Here is a tiny trained network, its code and every weight. The questions are about switching its units off for an input and a class, where a switched-off unit gives its printed mean instead of its output.

import numpy as np


def w(rows, s, z=0):
    codes = np.array(rows[::2]) - 128.0
    scale = np.full(codes.shape[1], s)
    scale[-1] = z or s
    return codes * scale


def norm(h):
    return h / np.sqrt((h * h).mean(-1, keepdims=True) + 1e-5)


def f(y):
    return y / 2 * (1 + np.tanh(0.7978845608 * (y + 0.044715 * y**3)))


def log_softmax(a):
    a = a - a.max(-1, keepdims=True)
    return a - np.log(np.exp(a).sum(-1, keepdims=True))


def net(x, mask):
    res = np.array(x, float).reshape(1, 5) / 4 @ E
    u = 0
    for l in range(4):
        y = f(norm(res) @ A[l][:, :-1].T + A[l][:, -1])
        res = res + np.where(mask[u : u + 8], y, B[l][:, -1]) @ B[l][:, :-1]
        u += 8
    return log_softmax(norm(res)[-1] @ U[:, :-1].T + U[:, -1])


A, B = {}, {}
E = w([
[116,94,151,126,80,61,119,174],'x0',
[167,179,95,248,202,139,151,154],'x1',
[2,96,103,144,177,158,83,145],'x2',
[119,157,79,97,56,141,110,177],'x3',
[181,124,133,123,149,97,23,121],'x4',
],0.0049)
A[0] = w([
[115,73,103,134,106,45,138,143,142],'0.n0',
[193,151,127,106,126,118,68,121,119],'0.n1',
[136,74,150,126,93,150,130,167,253],'0.n2',
[115,132,107,107,133,156,120,1,149],'0.n3',
[143,193,112,101,129,222,111,99,53],'0.n4',
[97,97,88,131,128,146,159,123,204],'0.n5',
[127,154,170,127,100,161,184,143,9],'0.n6',
[139,136,71,100,94,140,117,141,43],'0.n7',
],0.0075,0.0017)
B[0] = w([
[254,77,97,237,158,254,119,137,204],'0.n0',
[85,182,128,79,246,174,175,177,254],'0.n1',
[169,147,157,181,192,183,177,131,210],'0.n2',
[182,46,137,193,145,153,146,150,251],'0.n3',
[128,72,124,210,131,205,140,168,200],'0.n4',
[186,173,192,77,185,46,175,184,201],'0.n5',
[151,116,138,87,199,139,146,193,144],'0.n6',
[119,191,240,199,75,192,38,116,138],'0.n7',
],0.0049,0.0022)
A[1] = w([
[102,209,97,140,47,159,100,134,27],'1.n0',
[118,122,147,93,83,135,193,112,45],'1.n1',
[2,79,109,167,126,115,108,135,253],'1.n2',
[93,181,88,128,45,178,118,125,237],'1.n3',
[60,108,97,105,172,104,68,149,75],'1.n4',
[140,62,160,111,123,126,135,53,249],'1.n5',
[118,77,157,53,85,174,122,101,168],'1.n6',
[149,116,194,77,93,141,111,79,114],'1.n7',
],0.0073,0.00046)
B[1] = w([
[118,173,227,158,151,89,130,72,152],'1.n0',
[103,164,116,95,171,154,120,144,177],'1.n1',
[254,183,124,109,103,227,145,35,251],'1.n2',
[152,71,167,195,145,81,132,115,155],'1.n3',
[171,204,135,80,159,118,177,143,208],'1.n4',
[106,170,144,183,93,114,56,121,205],'1.n5',
[52,170,40,197,187,119,94,145,223],'1.n6',
[132,163,62,110,132,163,116,92,189],'1.n7',
],0.0062,0.0028)
A[2] = w([
[172,140,232,177,133,128,150,55,197],'2.n0',
[226,77,168,82,221,182,2,180,250],'2.n1',
[204,163,168,99,89,92,158,167,107],'2.n2',
[106,138,150,124,54,81,79,181,168],'2.n3',
[63,110,183,152,212,165,68,34,248],'2.n4',
[109,99,140,145,89,155,251,128,89],'2.n5',
[121,207,69,199,174,128,163,66,190],'2.n6',
[148,52,38,214,48,172,140,146,214],'2.n7',
],0.005,0.0014)
B[2] = w([
[133,120,89,193,42,121,159,23,198],'2.n0',
[32,137,199,84,146,187,229,168,255],'2.n1',
[125,71,103,101,112,163,155,41,149],'2.n2',
[27,131,148,204,76,170,154,217,117],'2.n3',
[47,162,69,168,21,72,202,116,210],'2.n4',
[34,198,192,66,184,109,47,155,149],'2.n5',
[188,74,162,78,4,64,3,208,230],'2.n6',
[68,18,119,92,176,109,128,168,153],'2.n7',
],0.0048,0.0057)
A[3] = w([
[110,140,123,146,40,156,92,180,230],'3.n0',
[65,92,53,108,100,225,126,65,132],'3.n1',
[95,222,93,157,146,149,166,146,254],'3.n2',
[255,146,127,179,158,72,113,178,110],'3.n3',
[242,130,45,47,48,125,156,135,207],'3.n4',
[145,18,139,156,125,214,156,128,23],'3.n5',
[86,197,125,100,234,78,152,142,41],'3.n6',
[131,161,7,157,124,30,87,185,53],'3.n7',
],0.005,0.00045)
B[3] = w([
[112,80,70,200,137,90,187,131,202],'3.n0',
[172,119,82,134,213,124,77,203,228],'3.n1',
[203,127,175,28,101,90,169,81,253],'3.n2',
[1,169,80,85,130,137,91,171,222],'3.n3',
[175,160,27,69,151,185,149,81,224],'3.n4',
[145,45,61,124,116,211,99,171,200],'3.n5',
[55,157,193,90,133,109,163,188,163],'3.n6',
[147,238,41,120,210,91,46,95,170],'3.n7',
],0.0061,0.0024)
U = w([
[182,172,79,67,120,192,158,81,145],'0',
[54,187,19,130,160,89,55,180,145],'1',
[83,162,211,67,164,141,177,169,134],'2',
[118,26,86,189,142,205,127,202,137],'3',
[103,136,154,214,44,91,142,73,137],'4',
[150,70,149,120,128,115,94,135,91],'5',
[157,53,175,98,144,77,1,110,2],'6',
],0.011,0.0093)

Each question gives the input, the list of numbers given to net, and the class t.
The units are the neurons (one row each of A and B). Each row of codes is followed by its name. A weight is (code - 128) times the scale printed after its matrix; where a second scale follows, it is the last column's (A, B and U).
mask holds one flag per neuron, layer by layer. A switched-off neuron (its flag False) gives its mean, the last column of its row in B, instead of its output. The means were averaged over made-up inputs and are rounded, as every weight is.
A unit's drop is (log p(t) with every unit on - log p(t) with that unit switched off) / (log p(t) with every unit on - log p(t) with every unit switched off).
most important unit: the unit with the biggest drop
k most important neurons: the k neurons with the biggest drops, biggest first
top k neurons in layer l: the k neurons of layer l with the biggest drops, biggest first
input [1,-5,-3,-8,-7], class 4: most important unit -> 1.n5
input [-5,-3,2,-7,-5], class 4: 3 most important neurons -> [1.n5; 2.n4; 0.n1]
input [-3,-1,-2,-5,6], class 2: 2 most important neurons -> [0.n1; 2.n1]
input [-4,5,1,-5,-6], class 2: 3 most important neurons -> [2.n5; 1.n6; 0.n5]
input [-7,-2,-4,5,2], class 3: 2 most important neurons -> [0.n4; 0.n3]
input [0,-5,-5,7,8], class 2: 2 most important neurons -> [0.n1; 1.n2]
input [-5,1,0,-1,4], class 3: 2 most important neurons -> [0.n4; 0.n3]
input [6,0,3,6,-1], class 3: 3 most important neurons -> [0.n0; 0.n2; 3.n5]
input [0,-6,-5,-2,-6], class 1: 4 most important neurons -> [1.n6; 2.n1; 1.n2; 0.n1]
input [-1,7,7,8,-1], class 4: top 4 neurons in layer 1 -> [1.n0; 1.n2; 1.n3; 1.n6]
input [-4,7,-4,-7,-8], class 2: top 2 neurons in layer 0 -> [0.n0; 0.n6]
input [-7,4,4,7,-1], class 3: 3 most important neurons -> [0.n4; 2.n7; 1.n5]
input [-1,-5,3,1,-4], class 1: 2 most important neurons -> [1.n6; 0.n1]
input [6,-7,-5,-4,3], class 1: 3 most important neurons -> [0.n5; 1.n6; 1.n7]
input [-8,-7,-4,-6,5], class 3: most important unit -> 0.n3
input [-4,5,5,2,-5], class 0: top 2 neurons in layer 0 -> [0.n0; 0.n1]
input [3,-4,-3,-6,-1], class 4: top 2 neurons in layer 2 -> [2.n4; 2.n0]
input [-1,-6,-2,-2,7], class 2: top 2 neurons in layer 3 -> [3.n6; 3.n2]
input [3,-4,-6,-8,0], class 4: top 2 neurons in layer 1 -> [1.n5; 1.n2]
input [4,3,-2,7,6], class 4: most important unit -> 0.n7
input [2,-8,6,-5,-1], class 1: top 2 neurons in layer 1 -> [1.n6; 1.n5]
